Below is a small trained network, with its code and all its weights. Each question gives an input and a class and asks what happens when units are switched off, that is, made to give their printed mean instead of their output.

import numpy as np


def w(rows, s, z=0):
    codes = np.array(rows[::2]) - 128.0
    scale = np.full(codes.shape[1], s)
    scale[-1] = z or s
    return codes * scale


def norm(h):
    return h / np.sqrt((h * h).mean(-1, keepdims=True) + 1e-5)


def f(y):
    return y / 2 * (1 + np.tanh(0.7978845608 * (y + 0.044715 * y**3)))


def log_softmax(a):
    a = a - a.max(-1, keepdims=True)
    return a - np.log(np.exp(a).sum(-1, keepdims=True))


def net(x, mask):
    res = np.array(x, float).reshape(1, 3) / 4 @ E
    u = 0
    for l in range(2):
        y = f(norm(res) @ A[l][:, :-1].T + A[l][:, -1])
        res = res + np.where(mask[u : u + 16], y, B[l][:, -1]) @ B[l][:, :-1]
        u += 16
    return log_softmax(norm(res)[-1] @ U[:, :-1].T + U[:, -1])


A, B = {}, {}
E = w([
[123,152,212,188],'x0',
[254,139,133,123],'x1',
[131,166,147,60],'x2',
],0.0066)
A[0] = w([
[55,128,140,85,68],'L0N0',
[122,132,196,172,49],'L0N1',
[114,95,82,99,70],'L0N2',
[198,134,101,129,99],'L0N3',
[223,81,127,126,126],'L0N4',
[137,69,81,203,22],'L0N5',
[133,164,32,128,65],'L0N6',
[117,152,158,160,5],'L0N7',
[138,66,25,109,66],'L0N8',
[60,109,100,138,65],'L0N9',
[133,91,74,91,4],'L0N10',
[139,148,35,113,37],'L0N11',
[45,60,143,103,107],'L0N12',
[131,39,85,189,72],'L0N13',
[138,67,91,203,80],'L0N14',
[117,163,156,6,30],'L0N15',
],0.012,0.0033)
B[0] = w([
[175,169,113,159,203],'L0N0',
[138,22,177,153,168],'L0N1',
[149,76,124,103,167],'L0N2',
[128,141,53,137,208],'L0N3',
[114,161,63,190,253],'L0N4',
[125,195,170,83,176],'L0N5',
[83,44,146,126,176],'L0N6',
[142,85,137,137,123],'L0N7',
[71,28,159,83,242],'L0N8',
[158,144,64,140,191],'L0N9',
[147,53,142,132,163],'L0N10',
[82,55,136,125,184],'L0N11',
[201,137,48,175,231],'L0N12',
[119,254,180,41,197],'L0N13',
[127,242,203,66,189],'L0N14',
[45,224,189,56,240],'L0N15',
],0.0088,0.0047)
A[1] = w([
[161,116,55,126,145],'L1N0',
[135,137,99,106,164],'L1N1',
[113,179,198,86,26],'L1N2',
[157,160,164,184,123],'L1N3',
[107,181,139,50,57],'L1N4',
[149,141,54,130,58],'L1N5',
[124,159,137,70,89],'L1N6',
[50,151,123,119,104],'L1N7',
[70,133,44,185,132],'L1N8',
[162,151,191,177,77],'L1N9',
[149,62,248,169,2],'L1N10',
[197,128,60,122,122],'L1N11',
[36,131,100,175,102],'L1N12',
[239,151,47,132,11],'L1N13',
[162,36,129,173,106],'L1N14',
[126,152,127,104,19],'L1N15',
],0.011,0.0022)
B[1] = w([
[154,152,152,197,208],'L1N0',
[165,88,182,182,173],'L1N1',
[142,171,151,119,221],'L1N2',
[95,71,106,103,198],'L1N3',
[176,125,218,158,254],'L1N4',
[167,117,142,159,194],'L1N5',
[157,118,193,168,196],'L1N6',
[192,152,187,194,187],'L1N7',
[238,134,120,197,230],'L1N8',
[69,130,96,78,181],'L1N9',
[97,1,63,31,186],'L1N10',
[95,136,122,191,208],'L1N11',
[142,166,95,157,157],'L1N12',
[132,136,74,181,245],'L1N13',
[91,157,192,37,189],'L1N14',
[141,130,154,121,131],'L1N15',
],0.0068,0.0038)
U = w([
[183,148,57,206,254],'0',
[82,8,137,31,110],'1',
[135,221,236,70,31],'2',
],0.014,0.00042)

Each question gives the input, the list of numbers given to net, and the class t.
The units are the neurons (one row each of A and B). Each row of codes is followed by its name. A weight is (code - 128) times the scale printed after its matrix; where a second scale follows, it is the last column's (A, B and U).
mask holds one flag per neuron, layer by layer. A switched-off neuron (its flag False) gives its mean, the last column of its row in B, instead of its output. The means were averaged over made-up inputs and are rounded, as every weight is.
A unit's drop is (log p(t) with every unit on - log p(t) with that unit switched off) / (log p(t) with every unit on - log p(t) with every unit switched off).
The circuit of an input: a set's keep is (log p(t) with only the set's units on - log p(t) with every unit switched off) / (log p(t) with every unit on - log p(t) with every unit switched off). Starting from the 12 units with the biggest drops (on a tie, the unit counted first), units are removed one at a time, each time the one whose removal leaves the highest keep (on an exact tie, the one counted first), for as long as the keep stays at least 0.8.
circuit, biggest first: the units of the circuit, biggest drop first
most important unit: the unit with the biggest drop
k most important neurons: the k neurons with the biggest drops, biggest first
top k neurons in layer l: the k neurons of layer l with the biggest drops, biggest first
drop when u is switched off: that unit's drop, to one decimal
input [-4,-5,-2], class 0: most important unit -> L0N12
input [6,-1,6], class 1: circuit, biggest first -> L0N1, L1N10
input [-7,2,-8], class 2: 2 most important neurons -> L0N13, L0N14
input [6,5,-5], class 1: circuit, biggest first -> L0N12, L1N10
input [4,-3,-4], class 1: top 3 neurons in layer 0 -> L0N1, L0N15, L0N4
input [-4,-1,-4], class 1: 2 most important neurons -> L0N8, L0N6
input [-3,7,6], class 0: 3 most important neurons -> L0N4, L0N13, L0N14
input [-4,-6,-8], class 2: top 2 neurons in layer 0 -> L0N13, L0N14
input [7,1,-8], class 2: top 3 neurons in layer 0 -> L0N14, L0N13, L0N5
input [6,0,-8], class 2: top 2 neurons in layer 0 -> L0N14, L0N13
input [4,-1,-4], class 1: 2 most important neurons -> L0N1, L1N10
input [8,7,-7], class 1: top 3 neurons in layer 1 -> L1N3, L1N10, L1N9
input [-6,1,-7], class 2: top 3 neurons in layer 0 -> L0N13, L0N14, L0N5
input [-5,-6,1], class 0: circuit, biggest first -> L0N12
input [-6,-7,-4], class 0: 2 most important neurons -> L0N12, L0N9
input [7,-8,-5], class 0: 2 most important neurons -> L0N8, L0N12
input [-1,-4,-6], class 2: drop when L0N13 is switched off -> 0.2
input [2,3,3], class 0: drop when L0N14 is switched off -> 0.2
input [3,-7,7], class 0: drop when L0N8 is switched off -> 0.1
input [3,4,-6], class 2: circuit, biggest first -> L0N14
